Below is a small trained network, with its code and all its weights. Each question gives an input and a class and asks what happens when units are switched off, that is, made to give their printed mean instead of their output.

import numpy as np


def w(rows, s, z=0):
    codes = np.array(rows[::2]) - 128.0
    scale = np.full(codes.shape[1], s)
    scale[-1] = z or s
    return codes * scale


def norm(h):
    return h / np.sqrt((h * h).mean(-1, keepdims=True) + 1e-5)


def f(y):
    return y / 2 * (1 + np.tanh(0.7978845608 * (y + 0.044715 * y**3)))


def log_softmax(a):
    a = a - a.max(-1, keepdims=True)
    return a - np.log(np.exp(a).sum(-1, keepdims=True))


def net(x, mask):
    res = np.array(x, float).reshape(1, 3) / 4 @ E
    u = 0
    for l in range(4):
        y = f(norm(res) @ A[l][:, :-1].T + A[l][:, -1])
        res = res + np.where(mask[u : u + 5], y, B[l][:, -1]) @ B[l][:, :-1]
        u += 5
    return log_softmax(norm(res)[-1] @ U[:, :-1].T + U[:, -1])


A, B = {}, {}
E = w([
[58,184,80,152,127,112],'x0',
[98,86,152,198,2,69],'x1',
[158,187,138,158,103,135],'x2',
],0.0091)
A[0] = w([
[92,163,40,149,129,109,38],'L0N1',
[174,231,255,200,138,102,144],'L0N2',
[163,207,160,167,131,131,27],'L0N3',
[108,40,110,116,166,58,3],'L0N4',
[199,75,199,138,129,180,66],'L0N5',
],0.0095,0.002)
B[0] = w([
[54,164,161,64,75,149,183],'L0N1',
[177,73,84,49,103,144,234],'L0N2',
[156,100,129,73,137,189,163],'L0N3',
[99,88,46,94,101,109,177],'L0N4',
[11,223,160,115,99,102,253],'L0N5',
],0.012,0.004)
A[1] = w([
[53,44,97,75,168,55,5],'L1N1',
[102,120,28,151,82,25,191],'L1N2',
[154,101,97,154,111,39,91],'L1N3',
[64,83,1,152,185,126,168],'L1N4',
[105,134,164,243,132,133,187],'L1N5',
],0.0078,0.0028)
B[1] = w([
[167,178,78,20,42,206,185],'L1N1',
[243,118,185,114,119,114,253],'L1N2',
[161,1,153,111,169,19,148],'L1N3',
[238,148,188,142,132,206,201],'L1N4',
[154,93,83,228,69,220,132],'L1N5',
],0.0075,0.0046)
A[2] = w([
[170,119,142,67,54,170,152],'L2N1',
[221,104,55,107,116,110,254],'L2N2',
[75,126,197,178,172,105,104],'L2N3',
[168,204,84,89,245,91,134],'L2N4',
[75,155,150,165,160,49,162],'L2N5',
],0.011,0.0022)
B[2] = w([
[123,215,114,120,254,217,255],'L2N1',
[189,109,133,138,229,171,206],'L2N2',
[91,99,91,4,173,134,130],'L2N3',
[156,98,129,201,49,68,231],'L2N4',
[146,145,64,158,205,199,138],'L2N5',
],0.0096,0.0088)
A[3] = w([
[172,228,225,114,224,221,212],'L3N1',
[229,134,43,247,162,2,248],'L3N2',
[186,155,79,86,89,186,79],'L3N3',
[14,225,83,201,118,199,34],'L3N4',
[39,229,187,71,63,87,202],'L3N5',
],0.0068,0.0016)
B[3] = w([
[96,84,169,142,69,117,248],'L3N1',
[172,25,148,176,82,157,183],'L3N2',
[176,156,11,135,189,132,158],'L3N3',
[70,105,214,107,120,105,168],'L3N4',
[18,93,213,118,88,141,185],'L3N5',
],0.011)
U = w([
[57,135,202,115,26,152,183],'0',
[209,37,121,220,38,148,163],'1',
[187,167,64,43,150,219,153],'2',
[120,118,173,142,151,156,234],'3',
[137,182,81,139,141,31,2],'4',
[133,141,31,160,113,89,20],'5',
[148,195,66,114,150,6,40],'6',
],0.012,0.0049)

Each question gives the input, the list of numbers given to net, and the class t.
The units are the neurons (one row each of A and B). Each row of codes is followed by its name. A weight is (code - 128) times the scale printed after its matrix; where a second scale follows, it is the last column's (A, B and U).
mask holds one flag per neuron, layer by layer. A switched-off neuron (its flag False) gives its mean, the last column of its row in B, instead of its output. The means were averaged over made-up inputs and are rounded, as every weight is.
A unit's drop is (log p(t) with every unit on - log p(t) with that unit switched off) / (log p(t) with every unit on - log p(t) with every unit switched off).
The circuit of an input: a set's keep is (log p(t) with only the set's units on - log p(t) with every unit switched off) / (log p(t) with every unit on - log p(t) with every unit switched off). Starting from the 12 units with the biggest drops (on a tie, the unit counted first), units are removed one at a time, each time the one whose removal leaves the highest keep (on an exact tie, the one counted first), for as long as the keep stays at least 0.8.
units of the circuit, in order: the units of the circuit, biggest drop first
unit that matters most: the unit with the biggest drop
top k neurons: the k neurons with the biggest drops, biggest first
drop when u is switched off: that unit's drop, to one decimal
input [3,-7,2], class 1: top 2 neurons => [L0N5 L2N4]
input [0,4,8], class 2: unit that matters most => L0N2
input [-4,-7,3], class 1: units of the circuit, in order => [L2N4 L0N1]
input [1,6,-8], class 2: top 4 neurons => [L1N1 L0N4 L2N4 L2N1]
input [-7,-6,7], class 0: top 2 neurons => [L0N5 L3N1]
input [0,-5,5], class 1: top 2 neurons => [L2N4 L1N1]
input [-8,-3,-8], class 0: top 2 neurons => [L0N5 L0N2]
input [-3,-7,6], class 1: top 2 neurons => [L2N4 L1N1]
input [-2,-6,-5], class 1: top 2 neurons => [L2N4 L0N2]
input [-8,-7,-5], class 0: top 2 neurons => [L0N5 L2N2]
input [-6,4,-8], class 2: top 2 neurons => [L0N4 L1N1]
input [4,-7,-1], class 1: top 2 neurons => [L2N4 L0N5]
input [-5,-3,-4], class 0: top 2 neurons => [L0N5 L0N2]
input [3,-7,-1], class 1: units of the circuit, in order => [L2N4]
input [2,-4,2], class 1: top 2 neurons => [L0N5 L2N4]
input [-4,3,5], class 2: top 3 neurons => [L0N2 L0N1 L3N5]
input [-8,-7,4], class 0: top 2 neurons => [L0N5 L2N2]
input [-8,5,-2], class 0: drop when L0N5 is switched off => 2.6
input [-7,3,-6], class 0: drop when L0N5 is switched off => 4.9
input [-7,2,3], class 0: drop when L0N5 is switched off => 3.5
input [0,4,0], class 1: drop when L1N5 is switched off => 0.0
input [-1,4,-7], class 2: unit that matters most => L1N1
